Up to rounding, each matrix moves every point onto a flat space through zero. How many dimensions does that space have?
[[ 0.45  0.15 -0.15 -0.21 -0.09 -0.39]
 [ 0.15  0.05 -0.05 -0.07 -0.03 -0.13]
 [-0.15 -0.05  0.05  0.07  0.03  0.13]
 [-0.21 -0.07  0.07  0.10  0.04  0.18]
 [-0.09 -0.03  0.03  0.04  0.02  0.08]
 [-0.39 -0.13  0.13  0.18  0.08  0.33]]
 | 1

[[ 0.53 -0.02 -0.24  0.32 -0.05 -0.29]
 [-0.02  0.50 -0.02 -0.01  0.49 -0.09]
 [-0.24 -0.02  0.88  0.16 -0.02 -0.15]
 [ 0.32 -0.01  0.16  0.78  0.07  0.19]
 [-0.05  0.49 -0.02  0.07  0.50  0.04]
 [-0.29 -0.09 -0.15  0.19  0.04  0.81]]
 | 4

[[ 0.23 -0.11  0.27 -0.18  0.00  0.25]
 [-0.11  0.24 -0.07  0.16  0.37 -0.03]
 [ 0.27 -0.07  0.89  0.09  0.05 -0.10]
 [-0.18  0.16  0.09  0.91 -0.09  0.08]
 [ 0.00  0.37  0.05 -0.09  0.82  0.04]
 [ 0.25 -0.03 -0.10  0.08  0.04  0.92]]
 | 4

[[ 0.26 -0.09 -0.23 -0.08 -0.35  0.00]
 [-0.09  0.98 -0.05  0.08 -0.04 -0.04]
 [-0.23 -0.05  0.79  0.01 -0.01 -0.34]
 [-0.08  0.08  0.01  0.03  0.13  0.03]
 [-0.35 -0.04 -0.01  0.13  0.73  0.23]
 [ 0.00 -0.04 -0.34  0.03  0.23  0.22]]
 | 3

[[ 0.72 -0.31 -0.13  0.25  0.08  0.16]
 [-0.31  0.65 -0.05  0.31  0.14  0.12]
 [-0.13 -0.05  0.42 -0.15 -0.24  0.38]
 [ 0.25  0.31 -0.15  0.65 -0.21  0.02]
 [ 0.08  0.14 -0.24 -0.21  0.82  0.12]
 [ 0.16  0.12  0.38  0.02  0.12  0.73]]
 | 4

[[ 0.93  0.07  0.18 -0.02  0.00 -0.16]
 [ 0.07  0.93 -0.18  0.02  0.00  0.16]
 [ 0.18 -0.18  0.52  0.06  0.00  0.42]
 [-0.02  0.02  0.06  0.99  0.00 -0.06]
 [ 0.00  0.00  0.00  0.00  1.00  0.00]
 [-0.16  0.16  0.42 -0.06  0.00  0.63]]
 | 5

[[ 0.14 -0.02  0.10 -0.05  0.27 -0.19]
 [-0.02  0.29 -0.29  0.31  0.15  0.03]
 [ 0.10 -0.29  0.34 -0.33  0.01 -0.14]
 [-0.05  0.31 -0.33  0.34  0.10  0.07]
 [ 0.27  0.15  0.01  0.10  0.63 -0.36]
 [-0.19  0.03 -0.14  0.07 -0.36  0.26]]
 | 2

[[ 0.71 -0.36  0.13  0.10  0.21 -0.10]
 [-0.36  0.45  0.08  0.23  0.18  0.16]
 [ 0.13  0.08  0.40  0.43 -0.17 -0.08]
 [ 0.10  0.23  0.43  0.53  0.02  0.00]
 [ 0.21  0.18 -0.17  0.02  0.80  0.23]
 [-0.10  0.16 -0.08  0.00  0.23  0.10]]
 | 3

[[ 0.20 -0.02 -0.24  0.27 -0.02 -0.15]
 [-0.02  0.01  0.04  0.01  0.01  0.07]
 [-0.24  0.04  0.33 -0.23  0.05  0.33]
 [ 0.27  0.01 -0.23  0.74  0.04  0.25]
 [-0.02  0.01  0.05  0.04  0.01  0.10]
 [-0.15  0.07  0.33  0.25  0.10  0.70]]
 | 2

[[ 0.91  0.16 -0.15 -0.01 -0.17  0.01]
 [ 0.16  0.25  0.03  0.33  0.09 -0.21]
 [-0.15  0.03  0.05  0.14  0.06  0.02]
 [-0.01  0.33  0.14  0.78  0.15  0.14]
 [-0.17  0.09  0.06  0.15  0.10 -0.17]
 [ 0.01 -0.21  0.02  0.14 -0.17  0.90]]
 | 3

[[ 0.84  0.11  0.28  0.01 -0.17  0.11]
 [ 0.11  0.67 -0.21  0.18 -0.21 -0.30]
 [ 0.28 -0.21  0.48  0.00  0.29 -0.21]
 [ 0.01  0.18  0.00  0.86  0.24  0.16]
 [-0.17 -0.21  0.29  0.24  0.42 -0.17]
 [ 0.11 -0.30 -0.21  0.16 -0.17  0.72]]
 | 4

[[ 1.00  0.00  0.00  0.00 -0.02 -0.01]
 [ 0.00  1.00 -0.01 -0.01 -0.05 -0.04]
 [ 0.00 -0.01  0.99 -0.01 -0.08 -0.06]
 [ 0.00 -0.01 -0.01  0.98 -0.10 -0.08]
 [-0.02 -0.05 -0.08 -0.10  0.39 -0.47]
 [-0.01 -0.04 -0.06 -0.08 -0.47  0.64]]
 | 5
